Vam: [136  41  81 178 138 121 136 155 115 124]
fuvu: [147  83 106  82  94 142 132 150  87 134]
Sem: [143 167 116 107  88 145 123 122 107 118]
tebo: [131 138 159 147 193 126 119 123  94 126]
pifon: [136 124 136 124 138 136 136 155 136 124]
tik: [132 146 151  84  40 124 141 112  98 134]
susez: [123 120 153 119  89 122 133 117 104 129]
has: [ 88 146 123] -> no
has: [ 40  84 151 146] -> no
places pifon: [124] -> 1 3 9
tags:
[122] -> q403
[118] -> q170
[146] -> q835
[143] -> q737
[136] -> q141
[145] -> q85
[144] -> q756
key Sem 5:  -> q85
has: [151 146 132] -> no
places Sem: [116] -> 2

Sem: [ 86 101 139 106 107]
lokob: [106 172 139 106 107]
tik: [100 139 100 100 123]
natum: [ 94 139 100 116 123]
fuvu: [ 58 194 105 111 125]
tags:
[107] -> q171
[123] -> q277
key lokob 4:  -> q171
asked: [106 172 139 106 107] -> lokob
asked: [100 139 100 100 123] -> tik
places tik: [100] -> 0 2 3
asked: [ 94 139 100 116 123] -> natum

tebo: [111 180 159  76 169 114 110  96 110 208 162 115 121  95  79 135 131 123
 120 178 122 138  98 104  81 130  76 112]
pifon: [116 163 148  76 157 120 118 109 110 183 150 121 123 105  96 132 127 126
 122 162 124 137 108 112  95 121 145 132]
susez: [111 180 159  76 169 114 110  96 110 208 162 115 121  95  79 135 131 123
 132 117 129 124 137 135 138 130 140 130]
fuvu: [116 163 148  76 157 120 118 109 110 183 150 121 123 105  96 132 127 126
 122 162 124 137 108 112  95 123  92 115]
mok: [135 110 118  76 112 133 135 141 110  98 116 132 132 139 144 126 128 129
 132 111 129 127 140 138 145 134 145 133]
Vam: [111 180 159  76 169 114 110  96 110 156 162 115 121  95  79 135 131 123
 132 117 129 124 137 118 138 130 140 130]
tags:
[105] -> q639
[117] -> q988
[135] -> q533
[115] -> q423
[111] -> q788
[116] -> q540
[112] -> q824
key pifon 0:  -> q540
has: [132 123] -> no
asked: [111 180 159  76 169 114 110  96 110 208 162 115 121  95  79 135 131 123
 120 178 122 138  98 104  81 130  76 112] -> tebo

lokob: [ 74 131 142 151 130  97  93 121 126 122 131]
fuvu: [135 133 127 136 135 136  81 121 130 133 113]
zezi: [ 68 132 142 165 135  38 146  93 110 143 148]
Vam: [116 124 124 178 109 152 160 152 152 153 143]
pifon: [143 107 121 139 109 164 156 164 147 122 117]
Sem: [121 114 133 143 118 162 131 154 141 120 118]
places Vam: [116] -> 0
has: [139 109] -> yes
tags:
[124] -> q846
[107] -> q38
[116] -> q313
[115] -> q103
[131] -> q247
[125] -> q844
[132] -> q325
[114] -> q193
[133] -> q12
key Vam 1:  -> q846
places fuvu: [136] -> 3 5
has: [ 97 130 151] -> no
places Vam: [152] -> 5 7 8

tik: [137 112 148 132 134 120 116 116 135 127 146 141 116 122 154 126 127 135
 101 138 118 115 138 122 135 135 130 139 142 111]
Runi: [129 134 161 123 156 108 103  69 163 140 105 143 103 106 197  62 103 110
 100 133  66 114 101 164 101 146 119 132 146 133]
fuvu: [122 121 177 121 173 123  97  85 166 117 130 157 100 101 188  96 110  92
 102 123  98 110 126 152 119 160 120 130 148 127]
mok: [117 137 131 122 143 137 126 127 135 120 120 130 128 122 125 126 124 105
 143 115 134 132 125 139 123 136 123 119 123 141]
tebo: [137 112 150 132 135 120 116 116 137 125 146 142 116 121 154 126 127 134
 101 138 119 115 138 122 136 136 130 139 142 111]
Sem: [137 112 157 132 134 120 116 110 150 127 146 141 116 122 154 126 127 135
 101 138 118 115 138 122 135 135 130 139 142 111]
zezi: [141 121 133 133 119 113 125 116 129 139 131 129 122 128 149 114 126 149
 105 143 107 121 123 125 127 124 131 139 138 116]
susez: [140 125 164 128 147  98 102  67 160 146 115 144 101 108 207  62 105 130
  82 145  58 107 104 155 106 142 123 142 153 120]
key -> tag
[119] -> q787
[112] -> q841
[120] -> q461
[111] -> q585
[121] -> q851
[133] -> q494
key tebo 29:  -> q585
has: [160 121] -> no

Runi: [136 200 174 128 128 128]
fuvu: [128 131 185 191 132 130]
tebo: [127 141 201 158 129 128]
zezi: [153 127 128 128 145 213]
susez: [127 129 127 126 129 208]
lokob: [128 135 128 128 128 176]
places lokob: [128] -> 0 2 3 4
places Runi: [200] -> 1
places fuvu: [130] -> 5
tags:
[127] -> q83
[129] -> q432
key susez 1:  -> q432
asked: [128 135 128 128 128 176] -> lokob
places susez: [129] -> 1 4
places susez: [127] -> 0 2

